Below is a small trained network, with its code and all its weights. Each question gives an input and a class and asks what happens when units are switched off, that is, made to give their printed mean instead of their output.

import numpy as np


def w(rows, s, z=0):
    codes = np.array(rows[::2]) - 128.0
    scale = np.full(codes.shape[1], s)
    scale[-1] = z or s
    return codes * scale


def norm(h):
    return h / np.sqrt((h * h).mean(-1, keepdims=True) + 1e-5)


def f(y):
    return np.maximum(y, 0)


def log_softmax(a):
    a = a - a.max(-1, keepdims=True)
    return a - np.log(np.exp(a).sum(-1, keepdims=True))


def net(x, mask):
    res = np.array(x, float).reshape(1, 5) / 4 @ E
    u = 0
    for l in range(3):
        y = f(norm(res) @ A[l][:, :-1].T + A[l][:, -1])
        res = res + np.where(mask[u : u + 8], y, B[l][:, -1]) @ B[l][:, :-1]
        u += 8
    return log_softmax(norm(res)[-1] @ U[:, :-1].T + U[:, -1])


A, B = {}, {}
E = w([
[32,111,150,125,155,96],'x0',
[167,95,171,229,195,94],'x1',
[84,209,192,20,209,119],'x2',
[150,40,54,73,128,112],'x3',
[147,96,255,54,134,187],'x4',
],0.0083)
A[0] = w([
[88,57,5,125,130,100,98],'L0N0',
[83,162,126,168,155,118,122],'L0N1',
[57,204,104,61,108,113,105],'L0N2',
[125,83,10,149,85,123,118],'L0N3',
[101,176,126,84,127,124,2],'L0N4',
[74,80,122,207,183,107,68],'L0N5',
[145,52,141,121,85,127,81],'L0N6',
[68,91,110,241,148,111,107],'L0N7',
],0.02,0.0034)
B[0] = w([
[96,19,41,106,118,180,237],'L0N0',
[207,141,138,139,94,112,172],'L0N1',
[82,132,103,38,141,169,215],'L0N2',
[79,134,108,252,45,172,248],'L0N3',
[116,144,130,115,184,170,168],'L0N4',
[189,150,126,27,117,89,190],'L0N5',
[137,62,129,136,115,129,181],'L0N6',
[182,177,171,115,144,19,210],'L0N7',
],0.021,0.013)
A[1] = w([
[86,111,14,135,112,127,64],'L1N0',
[185,128,162,181,187,155,48],'L1N1',
[162,52,193,157,232,84,73],'L1N2',
[157,4,127,167,99,194,31],'L1N3',
[83,78,157,103,221,173,88],'L1N4',
[142,140,38,138,98,129,178],'L1N5',
[153,196,134,217,142,85,7],'L1N6',
[96,155,94,126,223,62,58],'L1N7',
],0.02,0.0019)
B[1] = w([
[188,87,99,38,99,156,209],'L1N0',
[229,137,97,120,72,152,152],'L1N1',
[194,151,90,77,106,47,171],'L1N2',
[82,32,124,121,25,139,249],'L1N3',
[86,129,198,162,251,88,190],'L1N4',
[167,59,195,171,140,204,189],'L1N5',
[67,180,186,219,145,140,157],'L1N6',
[223,114,151,84,84,144,148],'L1N7',
],0.02,0.017)
A[2] = w([
[54,193,177,139,139,91,142],'L2N0',
[16,164,60,74,194,166,67],'L2N1',
[111,131,24,143,77,136,41],'L2N2',
[92,132,138,106,173,181,14],'L2N3',
[83,131,81,118,154,139,5],'L2N4',
[108,154,121,255,121,79,10],'L2N5',
[88,108,120,70,164,124,64],'L2N6',
[103,169,170,148,26,140,121],'L2N7',
],0.02,0.0023)
B[2] = w([
[163,84,31,84,121,153,191],'L2N0',
[54,222,140,140,245,189,255],'L2N1',
[100,159,163,52,18,162,234],'L2N2',
[161,128,103,98,176,189,210],'L2N3',
[136,153,217,108,152,163,158],'L2N4',
[71,216,127,206,137,176,161],'L2N5',
[51,78,127,171,117,110,216],'L2N6',
[158,140,6,184,192,150,225],'L2N7',
],0.019,0.0089)
U = w([
[79,86,161,142,147,53,3],'0',
[145,24,87,112,39,197,201],'1',
[80,148,140,71,253,202,155],'2',
[188,201,93,252,121,149,101],'3',
[246,180,144,82,153,27,186],'4',
],0.015,0.0059)

Each question gives the input, the list of numbers given to net, and the class t.
The units are the neurons (one row each of A and B). Each row of codes is followed by its name. A weight is (code - 128) times the scale printed after its matrix; where a second scale follows, it is the last column's (A, B and U).
mask holds one flag per neuron, layer by layer. A switched-off neuron (its flag False) gives its mean, the last column of its row in B, instead of its output. The means were averaged over made-up inputs and are rounded, as every weight is.
A unit's drop is (log p(t) with every unit on - log p(t) with that unit switched off) / (log p(t) with every unit on - log p(t) with every unit switched off).
The circuit of an input: a set's keep is (log p(t) with only the set's units on - log p(t) with every unit switched off) / (log p(t) with every unit on - log p(t) with every unit switched off). Starting from the 12 units with the biggest drops (on a tie, the unit counted first), units are removed one at a time, each time the one whose removal leaves the highest keep (on an exact tie, the one counted first), for as long as the keep stays at least 0.8.
circuit, biggest first: the units of the circuit, biggest drop first
unit that matters most: the unit with the biggest drop
top k neurons: the k neurons with the biggest drops, biggest first
k most important neurons of layer l: the k neurons of layer l with the biggest drops, biggest first
drop when u is switched off: that unit's drop, to one decimal
input [1,5,6,6,3], class 4: top 3 neurons -> [L0N3, L0N0, L0N2]
input [5,2,1,3,3], class 4: top 4 neurons -> [L0N3, L0N2, L0N0, L1N3]
input [1,3,2,2,6], class 4: circuit, biggest first -> [L0N3, L0N0, L1N2]
input [-3,6,-6,-1,-6], class 3: circuit, biggest first -> [L0N7, L1N6]
input [6,6,2,5,-4], class 4: circuit, biggest first -> [L0N7]
input [-8,2,6,-7,-8], class 3: circuit, biggest first -> [L0N0, L1N6]
input [-4,-5,2,4,8], class 2: top 2 neurons -> [L0N3, L0N0]
input [2,4,-2,-1,5], class 4: 2 most important neurons of layer 0 -> [L0N3, L0N0]
input [-6,3,-7,-7,5], class 3: top 3 neurons -> [L0N0, L0N2, L1N6]
input [0,1,-3,-6,2], class 3: top 4 neurons -> [L0N0, L1N6, L0N2, L1N0]
input [-8,7,3,-2,0], class 3: top 3 neurons -> [L0N0, L0N2, L1N6]
input [1,-1,-1,-1,0], class 3: top 2 neurons -> [L0N7, L0N0]
input [-7,-1,7,1,-8], class 2: top 3 neurons -> [L0N2, L0N4, L1N3]
input [1,2,8,-7,-3], class 2: unit that matters most -> L0N2
input [-1,7,7,4,-2], class 4: top 2 neurons -> [L0N3, L0N0]
input [1,-1,-2,-8,6], class 3: 3 most important neurons of layer 0 -> [L0N0, L0N2, L0N6]
input [3,-7,3,-6,-4], class 2: drop when L0N4 is switched off -> 0.0
input [6,-4,7,-7,-7], class 2: drop when L0N2 is switched off -> 0.4
input [-4,-2,-7,-7,-5], class 3: drop when L0N7 is switched off -> 0.1
input [0,7,-4,-8,2], class 4: most important neuron of layer 0 -> [L0N3]
input [5,0,-5,-8,3], class 4: drop when L0N3 is switched off -> 0.4
